Below is a small trained network, with its code and all its weights. Each question gives an input and a class and asks what happens when units are switched off, that is, made to give their printed mean instead of their output.

import numpy as np


def w(rows, s, z=0):
    codes = np.array(rows[::2]) - 128.0
    scale = np.full(codes.shape[1], s)
    scale[-1] = z or s
    return codes * scale


def f(y):
    return y / 2 * (1 + np.tanh(0.7978845608 * (y + 0.044715 * y**3)))


def log_softmax(a):
    a = a - a.max(-1, keepdims=True)
    return a - np.log(np.exp(a).sum(-1, keepdims=True))


def net(x, mask):
    res = np.array(x, float).reshape(1, 4) / 4 @ E
    y = f(res @ A[0][:, :-1].T + A[0][:, -1])
    res = res + np.where(mask, y, B[0][:, -1]) @ B[0][:, :-1]
    return log_softmax(res[-1] @ U[:, :-1].T + U[:, -1])


A, B = {}, {}
E = w([
[67,172,93,160,115,49,76,103],'x0',
[130,175,247,73,137,128,66,138],'x1',
[130,188,163,221,190,139,175,143],'x2',
[56,64,190,187,95,155,130,80],'x3',
],0.012)
A[0] = w([
[146,140,101,102,163,118,124,137,71],'N0',
[132,87,22,179,117,123,181,104,70],'N1',
[61,174,104,129,141,55,91,117,16],'N2',
[125,60,94,8,37,122,74,105,24],'N3',
[124,146,160,191,202,150,167,115,67],'N4',
[62,73,170,170,105,189,103,86,31],'N5',
[123,83,142,128,160,84,133,164,66],'N6',
[189,92,161,100,141,161,184,142,34],'N7',
[93,123,179,187,126,142,145,75,98],'N8',
[104,94,80,138,140,104,155,107,42],'N9',
[143,165,207,82,151,123,90,116,36],'N10',
[136,230,154,199,195,133,177,166,33],'N11',
[120,198,244,77,109,145,68,140,65],'N12',
[184,217,79,72,179,116,108,169,104],'N13',
[133,75,103,90,133,134,68,143,54],'N14',
[129,103,81,152,145,153,131,114,34],'N15',
[71,157,111,176,135,65,93,122,52],'N16',
[121,133,64,143,134,119,163,111,75],'N17',
[73,59,192,153,85,124,135,80,87],'N18',
[200,176,98,91,148,75,140,161,5],'N19',
[173,58,179,118,169,230,185,165,67],'N20',
[177,89,135,118,146,187,147,147,55],'N21',
[93,172,100,183,90,57,69,89,151],'N22',
[152,100,76,152,89,166,203,140,123],'N23',
],0.014,0.012)
B[0] = w([
[151,147,110,160,127,119,117,127,149],'N0',
[98,124,177,153,174,106,112,179,238],'N1',
[150,112,110,75,155,152,67,74,179],'N2',
[68,156,121,134,104,82,202,60,226],'N3',
[81,150,116,143,85,92,156,83,205],'N4',
[181,148,59,171,148,132,140,165,206],'N5',
[93,138,16,177,252,98,80,69,116],'N6',
[144,127,109,95,129,131,73,79,179],'N7',
[156,146,97,152,109,116,147,150,208],'N8',
[105,130,141,158,186,87,102,113,154],'N9',
[76,95,152,141,211,101,97,158,183],'N10',
[63,132,110,126,107,91,206,67,238],'N11',
[88,88,175,173,179,103,97,177,231],'N12',
[189,138,91,171,91,138,141,174,255],'N13',
[110,146,106,167,132,103,150,96,154],'N14',
[110,133,111,158,177,112,96,116,143],'N15',
[144,115,118,61,135,173,85,78,191],'N16',
[118,110,159,149,161,118,102,152,173],'N17',
[193,162,72,163,115,125,153,173,224],'N18',
[180,152,56,174,144,133,136,150,188],'N19',
[154,121,132,74,115,161,72,79,243],'N20',
[141,129,116,104,140,145,81,83,175],'N21',
[151,113,157,94,102,158,95,105,245],'N22',
[99,98,173,145,158,116,93,158,222],'N23',
],0.017,0.014)
U = w([
[98,110,172,154,163,107,102,166,115],'0',
[180,138,76,158,118,121,140,161,122],'1',
[78,132,123,137,108,103,183,73,115],'2',
[152,117,130,90,126,140,72,84,112],'3',
[146,112,255,100,19,156,186,204,253],'4',
[107,125,121,103,135,170,159,158,113],'5',
[107,132,140,100,119,168,153,169,112],'6',
[111,122,143,107,127,169,168,149,111],'7',
],0.019,0.038)

Each question gives the input, the list of numbers given to net, and the class t.
The units are the neurons (one row each of A and B). Each row of codes is followed by its name. A weight is (code - 128) times the scale printed after its matrix; where a second scale follows, it is the last column's (A, B and U).
mask holds one flag per neuron, in row order. A switched-off neuron (its flag False) gives its mean, the last column of its row in B, instead of its output. The means were averaged over made-up inputs and are rounded, as every weight is.
A unit's drop is (log p(t) with every unit on - log p(t) with that unit switched off) / (log p(t) with every unit on - log p(t) with every unit switched off).
unit that matters most: the unit with the biggest drop
top k neurons: the k neurons with the biggest drops, biggest first
drop when u is switched off: that unit's drop, to one decimal
input [6,2,-6,1], class 2: unit that matters most => N3
input [5,0,-4,-2], class 3: top 4 neurons => (N11, N22, N2, N4)
input [-4,3,0,-1], class 3: top 2 neurons => (N1, N20)
input [0,3,5,-4], class 2: top 3 neurons => (N11, N18, N5)
input [7,3,6,-3], class 3: top 2 neurons => (N2, N16)
input [-8,-8,4,-8], class 0: top 2 neurons => (N23, N1)
input [8,-1,-2,6], class 3: top 3 neurons => (N22, N16, N2)
input [-6,-6,5,-5], class 0: top 2 neurons => (N23, N1)
input [-2,-8,-7,8], class 0: top 3 neurons => (N1, N23, N13)
input [-7,6,-8,8], class 1: top 3 neurons => (N18, N5, N11)
input [2,3,0,4], class 1: top 2 neurons => (N18, N5)
input [-7,6,7,-5], class 2: top 3 neurons => (N11, N4, N22)
input [-2,-4,7,8], class 1: top 2 neurons => (N5, N18)
input [3,5,1,8], class 1: unit that matters most => N18
input [8,-8,0,6], class 0: drop when N9 is switched off => 0.2
input [2,-8,-4,-7], class 0: drop when N1 is switched off => 0.5
input [-5,4,6,-3], class 2: drop when N11 is switched off => 1.3
